Each row has a class, written as a number after it.
[ -8 -26 -29 -35  21  19  33 -36  30  -5  21  28  27  27 -24  -4  30 -16
 -55  23  20   5 -10 -24 -33  42 -24  31 -16 -10  35  12  13 -36  15   1
 -32 -12   6   3  -7]  6
[  6  44   3  -8   0  40   0  19  -4  25   0  37   1 -15  26  -9 -14  42
  17  24  17   9  29 -70  11  33  32   5 -55  -4 -38   7   4  39  22  50
  16 -54 -23  24  67]  7
[ -8   4  -7  36   6 -23 -22  -2  -1 -29  28  25  38  21  24  22  82  23
 -24  -9 -52  17  65  27 -23 -62 -40   5  -6 -40   6 -30  40  40   0  -6
   5  10  25 -19 -36]  2
[  3 -14  18  53  20 -41  12   6 -20  -9  10  52  11   5  33  10  34 -16
   1  11 -29  -6  78  -3  33 -37  42   6 -42 -39 -22 -14   3  42 -35  -2
  -5 -27 -11   4  34]  11
[-31  29 -38  28  -5  -6  44 -35 -39  -8   6  19  -8 -15   9  53 -11 -17
  30  -6   5  28  54 -39 -46  47 -45  21  43 -19  10   9   8  41  14  -8
 -33 -35 -13 -12  13]  5
[-28 -12  -9 -10 -12 -35  42 -40 -17  -8  10  37  18  39  -2  14  12 -22
 -17 -21 -31  44  26 -16 -26  25  12  21   4 -34  22  11  48   8 -24 -11
 -59  30  33  -7  -3]  0
[ -4  33 -11  80 -52  15  -8 -22 -36   8   5  19  -7  14   8  55 -12  60
   7 -39  11 -14  48 -41  17  -6  19   9  10  11  -6 -30  27  72   2   6
  63 -46 -32  13 -43]  0
[ 25   1 -13 -26  10  31   2 -21   3 -12 -25  16 -24 -18  -5 -19 -40 -12
 -33  24  28 -13  -1  -6 -15   9   7  -8   8   0  30   9  36   1 -18 -11
 -34 -12  -6 -20  -9]  4
[ 40   4  13  37   2 -42 -13   4   9 -10  10 -15 -21  44  37 -29  35 -12
 -18 -25 -55   2  28   3  33 -37  17  13 -35 -10   5   2  91  25   6 -27
  58  14   2 -14  -5]  9
[  2 -44   7  26 -17  -9  28  45 -43   7  -9 -23   9 -49  28 -22  10 -53
  39  14 -21  25 -13   0   9  -5  -5 -17 -21  -3   4  41 -23 -23 -13  17
   4  14   9  13  67]  11
[ 38 -29  -4 -29  -8  13  16  38 -11 -13  -6   9 -15 -27 -25 -19  25   6
   1   6   1 -29   9 -11 -22  44  36   3  -5  -6   9   2   1  52 -11  11
 -32 -11   0  12 -30]  1
[ 47 -50  -5 -50   8  -9   8  15  10  29   7   0  33 -12 -20  21  32  18
 -41   2  31 -33   2  50  -5  -3 -11  41  11  -2 -74 -28 -67  59  33   9
  18  -4   3 -38  -2]  12
[  0  -7 -29 -70  32 -49  -1 -27   1   4  10   7 -45  43 -27  25 -12 -24
 -33  21 -18  -9  31  53  -8  36  12  20  11   3  20   5  11  47 -60  -7
 -71 -32 -20 -10  11]  7
[ 23   2 -44 -14  40 -14  -1  36  -9  14 -11  -7  -2   4  48  62 -38   5
 -15  52  16  30 -12   1  17  32 -41  -7 -87   4  53  44   2 -31  -1  14
  44   3 -44 -23  68]  10
[ 14  17   6 -10  -5  50  17  24 -52  36  -5  47   0  -1   3  30 -21  19
 -37   7  -2  -7  -7 -11  27  35   8 -11  -2   9 -17 -13 -46   7 -28  14
  39   1   4 -19   7]  0
[-46  26  13  34  14 -34  10 -22 -11  51 -18  42  14  18 -39 -51  -2  43
  21   8 -25   5 -13 -24  18 -22  -3 -14  23 -17 -36  -9 -75  15 -14  16
  79  25  41  -4 -37]  10
[ -8 -12   4 -15   9 -47  57 -31 -11  24   1 -16   0  -9  -9  -7  -4  14
  -8   4 -11 -19 -35  -5 -45  17  23  33 -27  -1 -46  27  -7 -59 -48  -1
 -16   3  26  11  15]  9
[  0 -27 -20  16  12 -34 -13 -41  -4 -29   8 -21 -39  39   3 -36  31 -21
 -35  24  38 -66 -44  -1  -7  28 -34  46  -2   1  48  14  17   8 -38  -3
 -49 -44 -53  35  39]  8
[ -4  -7  -6 -34  17  33  -6 -58 -21   8 -23  23  -2 -19  23  -6  -5  37
  25  50  16 -30 -58 -22 -17  46 -62   9  33   0 -63  37 -17 -21 -27   2
  -1  52  -3  -4  39]  11
[-12 -20  15 -21   0  -5   0 -33  -9   6 -34  21  14  29   1 -35  23  38
  24 -35  18  32 -12 -26  11  19 -25  32 -24 -14 -40  11  20  14  12   3
  31  61  55 -19  -4]  1
[ 30  11  22 -37  14   6  13  45   8  -7 -17   7  80   4   6 -41   3  25
 -18  -3  -3   8   3  10  -6  -9  70   2  12 -30   2 -55  20  23  -6  -3
  -7 -48  -8  27  63]  7
[-15  -2  -7 -21  20  13 -16 -70  -6  29  10  36  -8  -4 -17   4  27  26
 -60  45  36 -61  -6 -40  26  13 -42  18 -45   3 -20  10 -27 -19  -9  54
  19 -22  -4  -5 -35]  6
[-47   2  35  40 -26 -21 -10  26 -50  32 -13  -1 -33   4 -10  -3  -6  49
  49 -32  -7   7 -32  -3  62 -29   9   6 -46 -20 -67  -1  28  -2  22   2
 -13  25  19  26   0]  10
[-32  17   6  20 -20 -28  36  -1 -20  23  31   6  33   7 -23  -2  12   7
 -30 -19 -41  46  14   4  18   9   2  19  24 -14 -36 -26 -64  19  14   3
   6 -33  39 -19   5]  8
[-23  55  48  -4 -29  23 -37 -83  -4   2 -13  21  19  23 -19   8 -45  36
  19 -20 -16   2  14 -10  -6   6  12   7  43 -16 -17  -3 -32  49  62  28
  60  30 -43 -24 -61]  3
[ -4  21  29  16  24 -39   2   8 -38   9 -26 -25 -22  -5 -28   4 -43   3
   1 -21  20  17  11  11   3   2  31  26 -12   3 -17  -4 -19   0 -27  22
  -1   3   1 -13 -14]  5
[ -6  18   8  -7 -35  30  -6   2  34  27  34 -24  47 -11  14  43   6  -2
 -39  -9 -25  25  13 -16 -28 -13  -4  -4   0  15   8   6   4   3  45  33
  60 -26  33  -7  -6]  4
[ -2 -22  -8  30   5  42   0 -16  11   7  46  68   1  -4 -27 -37   2 -36
   3  63  -1 -18 -15 -16  53 -59  26 -11 -41  10   0  13 -78  -8   8   0
  42 -10  -7  27 -16]  4
[ 19 -29 -15  18  -2  31 -20 -14  -6 -31  14 -37  42 -48  16 -39  16 -48
  -4  25   7   7  23  -1  19 -15  -7  12   7   3  29 -12  27  -1  -7 -18
 -35 -33   7  26  19]  1
[-71 -32  25  -2 -16  -3  54   4 -23   4 -22 -18 -25 -21 -22 -19 -34 -52
  -2 -50  13  34  27 -16  -2  87  14 -38  43   3 -33  18 -19 -37 -39  28
 -39   9  11  24  49]  5
[ 25 -32 -14 -31  14 -15   6  43  21 -29  -8   0  55 -24   7   4   4  -4
 -28  13  -6   2 -30 -18 -12  16  20  37   2 -36  14 -29 -34  25  34  -8
 -72 -47  -5 -31  49]  10
[ 22   0  11  28  10 -46  -9  -6 -29  24 -14 -22   2 -19  39 -34 -14 -27
   1  37 -15   7 -31  43  45 -75  -7   3 -42  -8 -12  13 -13 -34 -42 -32
  -3  25  27 -24  30]  3
[  0  -6 -29   8  36  39   2  67 -45 -44 -14  -9  40 -35 -35   5 -15  11
 -29   9  29  56 -18  31  -8 109 -13  31  28  -8  28 -26 -86  35 -44   3
 -78   5  -1 -31  45]  10
[ 48 -19 -18 -23   5  21 -36  11  -6  16  -1 -84  24  -1 -29  51  -5   5
   2   3 -30 -10  46  29 -37 -37  28  23  -8  29  52  -2  44 -39  23  40
 -49 -46   9  19  14]  2
[ 26 -22  47  16  -9  16 -14  31  19 -45  -4  33   3  28  16   4  27   3
 -46  16 -40  -9  18  48 -14 -28  16  -1 -56 -11  -4 -11 -26 -12 -29 -31
 -12 -39  13  37  28]  1
[ 46 -44  -7   9 -45   3  48   8  -6  -8  23  -8  22 -43  46 -26  -4  13
 -15  21  -9 -17 -17  -6 -24   0  25  -2  23  10 -28  25 -28   6  -9   8
  -5  -8 -22   1  70]  9
[-13  40  24  52  38 -47 -13  23 -17 -33  18   3 -58  -5   2 -24   8 -47
  38  17  -6 -17 -12   7  -6  -8  -8  12  26 -12  54   4 -28  41 -28 -21
 -41  15   7 -12 -18]  4
[ -6   3  23 -17  29  47   0  22  29  -5   4   3  -7  24 -13 -39   8   8
 -21  19 -36  21 -15  -3 -14  47  31  -7 -45 -10  -7  22  55 -42   0 -23
 -19  32  25  21  15]  3
[ -5  25   8 -11  44  36 -21  21  17  39  18  54  -2  -6  36  10  15  18
 -35  20  43 -57  47 -19  43 -44  25 -35 -46  -3   8 -24  10  27 -24   7
   8 -55   4  -9   5]  5
[-21   4  51   4  -8  39  14 -16  17  60  -6 -32  27  -4  27 -22 -34 -22
 -17 -17   9  18  -9 -14  10  49   4 -38  -1  -5 -35  27   9 -80 -10  -1
  15  45 -19  32  -9]  0
[-15  17 -52  29   3  75 -24 -28 -10 -14 -10  28  -7 -39 -32 -16   7  21
  -3   7  83 -34  52   8   3  27 -14 -26   3  19   1  -3 -13  51 -41  27
  22 -44 -36  23  -7]  11
[ 31   0  16 -10 -18  29   2 -31  22  -4  26  -6  30 -18  10 -35  11 -27
 -27   9  -7 -22  36  15   1 -49  32 -13  12   3   4  -9  14   3  47  15
  25  16  20 -11   2]  3
[-17 -20  -5 -19   6  -2   7  27  13  -1 -27  37 -16  10 -26  -7  24  42
  24 -15  -6  -1 -24 -40  48   6   8 -17 -57 -20 -24  -9   8  -6  46 -10
  28  -5  40 -10 -14]  3
[ 20 -21 -57  -7  18 -50  25 -41  17  12  -5   8  18  12 -21  -7  29 -26
  10  22 -15 -11  30   6  -4  -9 -17   4  -9  -1  13  13 -64 -13 -26 -13
 -16  -8  55 -29  10]  12
[-34   9  25 -24  22   6   7 -28   4  -3 -25   9 -25  45  -4 -21  -2  16
 -26  29 -34 -24 -15  39 -81  12 -44  18  22   5  16 -26 -14  12 -27 -43
 -21 -12  60 -21  -5]  2
[ 11  -3  -6   2 -24  -2   1 -39 -13   3  17 -16  -1  -7  18  33   1  31
   7 -14  16  -8 -10 -17 -44  37   1  32  11  25  -6  53   6   5 -42  14
  -2  -2 -40  19   3]  0
[ 30  27 -47  36   9 -11  46  -3 -82  -2   6  22 -10 -41  17  37  -3  -1
  54  37  30 -39  15 -30  28  -2 -22 -17   6   5   4 -34 -62 -46 -42  19
  12  -3 -40  21 -18]  2
[  3 -20   5 -18  51  36  -1  13  -2   1   1   2  17  -2  16  48 -10  10
  21  11   6  10  89 -24  -6  16 -22   2  55  11 -17 -35  -6 -17  45  46
  35 -31 -34   6  63]  11
[ -7  18 -13 -14  -1   7 -26  30  35 -28   4 -30   9  -9   9 -38  -7  -9
  40 -10 -15  42  15  -8  -3   8 -22 -46  55  10  41  -3   4 -12  19   1
 -14  -8   0  20  24]  0
[-11 -41  10  56 -17 -15  -2   5   0  -9   4  22 -58   4  55   6  49 -34
  -8  -5  -7   6  58  -7 -23 -46 -45 -12 -29  15   1  32   8  22 -45  31
  21  42  38  -9   5]  7
[ -6 -26 -12 -11 -36  75 -41  13  -6   1  13 -29  21 -13  -7 -81  22  30
 -62  22 -30 -18 -47   6  -9  -9  -9  24  -5  27  31 -15   8  59  18   2
  -3 -47  35 -27   3]  10
[-16 -14  11 -19 -13  26  43 -36 -12  19  10 -18  -6  13 -58 -28  16 -26
  -9 -32  24 -42 -24 -30  -1  59  29  37   2   9   7   7  22  -3  49   1
  36 -53 -17  44 -12]  8
[ 45 -60 -22 -28  -8  -5  -7   6  35 -21   4 -22  26 -41  24  -6  20 -36
 -61  39  13  -2  -4 -19 -13  28 -24   6  -5  -3  -3  15  -4  55  27  48
  35  19 -20 -26  15]  7
[ 66 -28 -69  32 -40  12  40   0 -13  10 -13 -67  95 -16  21 -42   0  25
 -13  11  -2  27 -20 -30 -14  14  23  18 -53   2  60  -2   9  -7  31  11
  60   1 -13 -35   2]  3
[-51  -4  24 -22  17 -13  15  39   7   7 -17  24 -16 -14  42  19 -27  18
   6  26  54  30 -11 -18 -22  11 -28 -31 -44   1 -28  -1 -15  -3 -31  32
  18  34   8  15  18]  5
[ 55  16 -24   1  -9 -10   8  48   0   9  -8  44  20  -1  -7 -25 -23  20
 -32  26  -5  69  -8  -6  11  -8  15   8   3 -21 -19 -19 -56  17 -36  -7
 -40 -38 -18  -1 -24]  1
[-114    8   11  -11   43   58   15    7   38   54  -10   36    5   23
   18   -3  -20  -18  -24   16   66  -12  -34  -73  -14   67  -52  -26
  -43   -6    1  -23  -54  -62   14   36   38  -14   10   14   30]  2
[ 10   9 -12  -5  -6  36 -15  24 -10 -18 -10 -23   3 -12   6 -11   5  36
  15 -24 -15  27 -15  28  17  27  -1   7 -30  26  -5  -2   8   8 -26 -56
  19 -16   9 -11 -13]  10
[ -3  16  24 -14 -22   0  -4  18  28  38   4  12  12  15  35  42  -4  38
   7 -24  22  37   0  -8   3  -4 -15  -8 -32   1 -21  12 -17  -3  20  -6
  18 -18 -15   0 -36]  12
[ 19  -6   2  -9   6 -18  50 -26  -1  25  26   0  30 -32  10  21  18 -16
  11   4   2 -52 -10   8   8  21  34  14 -25 -31 -64  14   1  -7   4 -39
  -1   3 -21   9  12]  4
[ -7 -13  -1 -26 -13   1 -15  -4 -25  -6 -24 -23  -4   4 -16  10 -28  26
   3 -23  13  31 -19   8 -21   4  16  26  -4 -11  21  18  65  -2 -13   3
 -69  -4 -28   9 -11]  8
[  6   4  36 -51 -46  -6  17  29   6 -26 -18   0 -17  10 -23  -3 -25 -27
 -50 -37 -12  20   5  13  21  10  44 -30   0  10  -5 -23  21  17  26  17
  31 -39  18  16   7]  5
[ 40  -5 -11  65  21 -21 -10   8  -6 -36   6  28 -12 -23  42 -30   7 -60
   6  75  10 -19 -40 -30  42 -34  -9   9 -51 -23  27  18 -19   9  -2 -23
  33   3 -52  11  25]  3
[-31   2   9 -15  -5  -2 -15  25 -20  14 -28   5 -25  16 -33   0 -33  43
  53 -25  17  58 -17  -9   4  21  13  13   8  15   0   9 -17  36 -23   6
 -11 -19 -16  21 -17]  8
[ 61  11   5 -84 -12  47   2 -36   7  25   2  21  49 -14  24  22  20   6
 -13   0   0 -13  -1 -18 -20  -6 -21  10  76   4  -1  -3  -3  14  41  13
  12  -8  10 -37 -24]  11
[-26   8  28  -4  -8  17 -16  42  -8  -6 -37  51 -13  10 -34 -27   2  24
  -1  -8 -29  28 -24 -13 -25  -4   9 -13 -21 -19   1  31 -24   6   0  22
   6   1  41  -2  20]  12
[ 41  71 -26  32  15  26  27 -19   1   4  43  82  21  12 -15  76  45  10
 -24  17   9   1  -6 -42 -34 -14 -27  12  65  -9  66  33  10 -15   4 -15
  14  -6  40   8 -37]  6
[ 37  23  37   9   3  28 -17 -27  -2  30  -7   4  30  27  48  -6   4 -16
   5   1 -20 -33   9  -5   5 -48  51  17 -31 -25 -17 -13  76 -20  -8 -25
   5  30 -21  19   5]  3
[  5 -14 -11 -30  -8 -64  31  46  -1  24   2  16 -46 -16 -14  48 -20 -50
 -33 -21 -15  28  40  18   4 -37   1 -33  36 -11   9  13 -36  -7   9  41
 -40 -15  16 -40   9]  8
[ -6   6  12   5  35 -11 -25  35  15  12  14 -20  -3  16   8  -3  32 -38
  22  16 -18 -38 -18  15 -24 -67  -5 -11   6  13  64   7 -11 -76 -35  17
 -25   9  32  32  35]  6
[  3 -11  20  19 -15 -13 -10  54  22  -2 -14  -5  35  10  22  -7 -11  14
  -3  -8 -20  38   6  11  19 -67  -7 -54  16 -35 -17 -43  19 -41  40  30
   2  60  25  14  17]  9
[ -2  27 -11  27 -12  19   5  17 -39  17  21  30  17  18 -23  -6   7   1
  16 -29 -22  41  16  -3  21 -48  36   9  26   8   6 -15   8 -21 -37   4
  13 -14  -6  42 -16]  10
[ -8 -11  13  -1 -14  48  25   9 -53   8   9  -5 -25 -24  31   2   4  19
 -13  42 -25 -13 -36 -62  -7  29 -44  -3 -28  20  23   8  33 -49  21  11
  42 -38 -14  22 -25]  2
[ -5 -30  -6 -39   8  -5  26 -12  15 -31   2   3  58   5  -1 -42  29  19
 -28  21  -7  30 -40 -11   1  59 -45   1  24 -46 -19 -15  39 -18  40 -17
 -20  47 -10   5  -1]  6
[ -4  39  24 -30  18 -11  10  -2  -4  15   4  45  13 -30   6  80   2 -55
 -59 -20  -2  46  33  23 -32 -15   4  27 -15 -12 -42   7 -22  -5 -55  -3
  -4 -20  30 -28 -24]  2
[ 85  -3  43 -17 -14 -38  -1  27 -18 -37   7   6  23  21   0 -23  41  44
 -23  -7 -49 -21   5   6  -1 -41  70  35  13 -18 -17 -37  42  52  11  20
  29 -13 -28  21 -16]  7
[-16 -13  40 -20  28 -28  14  10  21  -8   7  14 -16  32  35  -3   9 -49
 -29  31 -31  -4  -1 -13 -37  -3   3  -8 -21 -27  12  23  62 -41  -9  14
   6  31 -17  41  50]  8
[-18  32  45  -1  11  45   1 -79 -13  21   1  35 -25   2   7  25   8 -11
  11  13   7 -72  18 -33   4  44   1 -15 -15  -1 -16  33  -8 -27 -20   7
  18  31   2  26 -21]  8
[-39 -17  31  13  43  19  15 -19  27 -18  66   4  58  10  29  23  55 -99
  16   9 -48  21 113  32 -38 -57  18  -4 -23   4 -19 -21   8 -65 -43  -9
  31  12   0  77  20]  5
[ 10 -46 -39  16 -24 -54  30  36 -10 -42  11  55  35  14   6 -46  49 -10
 -28  -5 -28  32  -2 -40  39 -30  19   9   6 -33  21 -36   1  57  -6   0
  21 -32  22  -8  29]  1
[ 11 -32 -14  10 -16 -15  65  35 -10   5  12 -29  -4 -40   5 -39 -23 -31
  19   6  10  10  -3  -9   0  17  31   2 -10  -5 -20  -6 -24 -22  30   1
 -39 -26 -25   2  24]  11
[ 28  41  37  31 -26 -16 -23 -11  18  10  26 -17  13 -20  17  40 -13   6
 -12   4 -31 -59 -12  31  -7 -60  21 -42  56 -15  -8  16  -8 -20  23  12
  19  54 -10   9 -22]  10
[-31 -26   0 -17  28 -17  17 -26 -15  27  13   5   2   6  -7  -6  27 -45
  54   6 -19 -31 -12 -17  11 -35 -29  13  -8  -7  14  11 -15 -53  29 -18
  14 -25   7  22  14]  0
[ 24 -14 -37 -25 -27   9  17 -43  -6 -40   1 -13  10 -19  24  39 -13 -27
 -23   4  16  -5  25   2 -18  82  -2   1 -25   4  -2  10  -7  -3 -37   6
 -28  -2 -75   2  -9]  2
[  9  44  -9 -16   4   4 -11  -8  19  14   0  36 -33 -13  35  71 -11 -27
 -17   5   6 -13 -13 -40  -9  -1 -31 -13  21  18  -8  18 -49 -13 -26  25
  35  18  31 -40  -2]  7
[ 39  10  23 -22   2 -54  12  63  20   1  31 -12  -4 -14  39  79 -29  -4
 -27 -12 -11  26   4  21  18 -29  44  -8 -11 -16 -12 -23  13 -19   2  -5
 -52  10 -18 -20 -33]  9
[-15   7  59  16  17   2  -1 -31  -9 -19  -1  57  -4  46 -15 -66  65 -59
  21 -43 -62  22  77 -22  61 -13  12  -8  46 -24 -10 -14  60  25  17 -20
  56  24  49  37   2]  10
[-50  12  13 -43  41 -22  40  -7 -13  28   7  42  24  34  -5  34  -5   8
 -15  12  18 -15 -15 -12   6  20  11  -2 -66 -39 -22  -9  -1 -55  -5  17
  11  -3 -25  30  19]  5
[ 23 -16  -7 -45   4  21  -8 -20 -25 -20 -19 -33 -27  -1   0  20   5   1
   2  -6  27 -34 -48  11 -19   6 -37  23  13  30   3   1  71 -37 -12 -17
  52   9 -35  32 -22]  8
[-22  26  17  11  -8 -15  18 -58 -11 -18   3  -3   2 -12 -11  35 -41 -17
 -19 -22  14 -32  16  34 -41  23  30  17  26  -7 -16  11  -9  -2 -27  -7
  10 -12 -64  17   1]  10
[-25 -22 -19  -2  14 -29  45  24  13   8  13 -52   4 -26  -3  -8 -26 -20
 -10   5  21   4  15  17 -14  71  -3  -5  14 -18 -44 -33  11  16  20 -12
 -30  23 -16  -1  20]  0
[-16 -15 -14   7  10  -2 -10   5 -14  37 -11  28 -28  34  30 -41   5 -25
  36  -2  15  23 -29 -82  47   9 -17  19 -31   4  11  19 -17 -29 -36  21
 -21  14  16   5  23]  1
